Below are the code and all the weights of a small trained network. Each question names an input and a class and asks about switching units off, where a switched-off unit gives its printed mean instead of its output.

import numpy as np


def w(rows, s, z=0):
    codes = np.array(rows[::2]) - 128.0
    scale = np.full(codes.shape[1], s)
    scale[-1] = z or s
    return codes * scale


def f(y):
    return np.maximum(y, 0)


def log_softmax(a):
    a = a - a.max(-1, keepdims=True)
    return a - np.log(np.exp(a).sum(-1, keepdims=True))


def net(x, mask):
    res = np.array(x, float).reshape(1, 8) / 4 @ E
    y = f(res @ A[0][:, :-1].T + A[0][:, -1])
    res = res + np.where(mask, y, B[0][:, -1]) @ B[0][:, :-1]
    return log_softmax(res[-1] @ U[:, :-1].T + U[:, -1])


A, B = {}, {}
E = w([
[80,14,75,131,177,211,143],'x0',
[128,128,125,127,126,127,131],'x1',
[86,119,173,67,17,178,204],'x2',
[219,177,98,130,150,234,170],'x3',
[70,191,59,97,76,204,20],'x4',
[128,129,123,128,128,127,130],'x5',
[86,169,150,2,240,129,140],'x6',
[21,196,171,214,167,172,166],'x7',
],0.0071)
A[0] = w([
[79,162,152,194,131,153,154,4],'n0',
[116,154,131,202,202,112,85,126],'n1',
[157,122,136,194,101,140,119,50],'n2',
[151,132,163,150,140,90,177,55],'n3',
[98,85,111,120,151,141,145,104],'n4',
[93,79,106,115,136,166,135,71],'n5',
[125,108,104,183,61,99,119,109],'n6',
[101,149,149,29,201,119,129,68],'n7',
[82,191,66,90,72,191,15,39],'n8',
[229,200,87,130,153,231,197,104],'n9',
[105,162,151,29,207,114,150,63],'n10',
[147,97,148,135,156,127,159,101],'n11',
[90,99,150,114,127,88,122,60],'n12',
[141,74,187,136,157,60,212,99],'n13',
[90,148,99,130,119,142,98,89],'n14',
[94,159,121,104,103,157,67,92],'n15',
[98,168,163,193,154,141,189,69],'n16',
[109,108,175,72,27,166,213,83],'n17',
[73,21,118,125,142,172,128,88],'n18',
[12,73,131,121,103,6,86,127],'n19',
[157,97,129,228,54,128,118,93],'n20',
[81,122,165,85,53,151,204,68],'n21',
[143,115,135,170,115,125,102,45],'n22',
[181,131,96,186,206,95,57,76],'n23',
[167,95,164,145,161,92,236,70],'n24',
[131,208,147,137,98,90,131,65],'n25',
[152,113,129,134,166,121,77,72],'n26',
[169,115,102,189,92,163,134,104],'n27',
[85,117,140,129,119,98,121,58],'n28',
[136,155,155,61,179,147,131,55],'n29',
[108,152,120,76,155,123,141,75],'n30',
[130,78,97,113,132,143,120,73],'n31',
[179,127,140,132,150,138,186,110],'n32',
[109,134,148,115,103,143,155,85],'n33',
[109,45,86,154,174,182,127,88],'n34',
[150,118,137,156,181,110,108,50],'n35',
[36,185,160,216,165,174,160,95],'n36',
[170,253,171,108,76,37,121,99],'n37',
[241,49,82,27,81,100,101,80],'n38',
],0.011,0.0037)
B[0] = w([
[125,76,152,87,115,110,123,171],'n0',
[132,162,74,92,124,76,137,190],'n1',
[114,110,119,153,111,137,166,164],'n2',
[135,110,122,154,131,131,90,165],'n3',
[141,141,149,138,163,133,142,167],'n4',
[137,147,150,149,171,124,132,172],'n5',
[110,110,123,162,115,146,188,183],'n6',
[113,84,117,168,89,129,200,220],'n7',
[136,88,100,195,116,114,28,251],'n8',
[112,226,160,98,71,217,115,228],'n9',
[118,84,112,174,94,142,205,224],'n10',
[133,126,122,151,131,135,97,161],'n11',
[124,155,136,115,112,162,116,158],'n12',
[130,107,108,177,117,138,44,211],'n13',
[128,112,125,148,117,126,95,168],'n14',
[129,113,108,159,129,134,79,192],'n15',
[129,69,160,85,114,116,105,183],'n16',
[127,184,45,108,147,62,144,224],'n17',
[149,153,167,146,207,137,133,204],'n18',
[121,205,151,91,58,222,126,237],'n19',
[111,81,107,176,105,139,206,206],'n20',
[135,171,68,97,132,72,143,209],'n21',
[124,116,122,140,121,121,152,146],'n22',
[125,183,61,91,128,71,145,202],'n23',
[123,110,108,177,120,132,50,204],'n24',
[144,134,163,129,192,134,139,182],'n25',
[124,141,99,105,126,104,125,158],'n26',
[111,114,125,153,111,146,187,183],'n27',
[132,153,132,116,115,157,130,153],'n28',
[105,113,120,156,120,134,176,183],'n29',
[128,105,117,152,110,124,162,170],'n30',
[136,120,156,121,156,122,128,157],'n31',
[123,142,124,145,112,155,80,171],'n32',
[133,143,112,115,126,104,132,157],'n33',
[151,169,165,157,204,117,145,200],'n34',
[124,148,91,119,130,102,124,156],'n35',
[142,49,177,41,121,103,119,226],'n36',
[150,155,182,148,251,137,145,241],'n37',
[123,34,187,29,113,88,110,229],'n38',
],0.029,0.011)
U = w([
[79,73,116,164,98,134,234,129],'0',
[127,95,103,162,118,124,31,65],'1',
[123,56,188,2,113,85,129,146],'2',
[120,188,43,55,134,44,153,73],'3',
[162,149,194,128,236,136,165,132],'4',
[100,193,157,63,66,215,129,254],'5',
],0.0079,0.0015)

Each question gives the input, the list of numbers given to net, and the class t.
The units are the neurons (one row each of A and B). Each row of codes is followed by its name. A weight is (code - 128) times the scale printed after its matrix; where a second scale follows, it is the last column's (A, B and U).
mask holds one flag per neuron, in row order. A switched-off neuron (its flag False) gives its mean, the last column of its row in B, instead of its output. The means were averaged over made-up inputs and are rounded, as every weight is.
A unit's drop is (log p(t) with every unit on - log p(t) with that unit switched off) / (log p(t) with every unit on - log p(t) with every unit switched off).
The circuit of an input: a set's keep is (log p(t) with only the set's units on - log p(t) with every unit switched off) / (log p(t) with every unit on - log p(t) with every unit switched off). Starting from the 12 units with the biggest drops (on a tie, the unit counted first), units are removed one at a time, each time the one whose removal leaves the highest keep (on an exact tie, the one counted first), for as long as the keep stays at least 0.8.
units of the circuit, in order: the units of the circuit, biggest drop first
most important unit: the unit with the biggest drop
top k neurons: the k neurons with the biggest drops, biggest first
drop of u: that unit's drop, to one decimal
input [-5,0,3,5,-2,-5,6,-1], class 0: most important unit -> n10
input [-1,-6,7,3,-8,2,-7,7], class 1: top 2 neurons -> n24; n13
input [-7,1,-7,7,-3,-2,2,-2], class 3: top 2 neurons -> n23; n19
input [7,5,2,-7,6,-8,1,5], class 4: top 3 neurons -> n18; n9; n34
input [-1,8,7,-7,-7,-2,-5,-1], class 1: top 2 neurons -> n13; n24
input [7,0,-6,-3,3,4,-8,-3], class 0: top 2 neurons -> n20; n37
input [1,1,1,-6,1,8,-5,-6], class 2: top 2 neurons -> n38; n9
input [8,2,-6,5,-8,-4,8,-7], class 0: top 2 neurons -> n10; n7
input [-7,-2,-6,-5,0,-6,3,-1], class 4: top 2 neurons -> n37; n17
input [-3,1,7,-1,7,-4,-4,3], class 1: top 4 neurons -> n8; n23; n15; n1
input [8,5,-1,3,-3,-1,-4,8], class 2: top 2 neurons -> n36; n16
input [-7,0,-1,-5,-8,3,7,-6], class 1: top 2 neurons -> n13; n24
input [1,-2,6,7,-5,-6,5,3], class 5: top 2 neurons -> n9; n8
input [0,-3,2,1,-5,5,1,-7], class 2: units of the circuit, in order -> n38
input [6,-8,3,5,5,-5,2,3], class 4: top 3 neurons -> n34; n19; n18
input [-1,0,0,0,4,-1,4,0], class 0: top 2 neurons -> n13; n24
input [4,2,7,-6,-5,8,4,4], class 3: top 3 neurons -> n17; n21; n9
input [-2,0,2,6,-6,-3,4,-3], class 1: drop of n24 -> 1.3
input [-4,-2,-6,5,-6,0,0,-2], class 1: drop of n24 -> 1.9
input [0,0,-3,-5,-5,-3,6,1], class 0: drop of n7 -> 1.3
input [6,2,-3,7,2,1,3,-1], class 5: most important unit -> n9
input [3,7,-5,0,-5,-5,4,2], class 1: drop of n11 -> 0.1
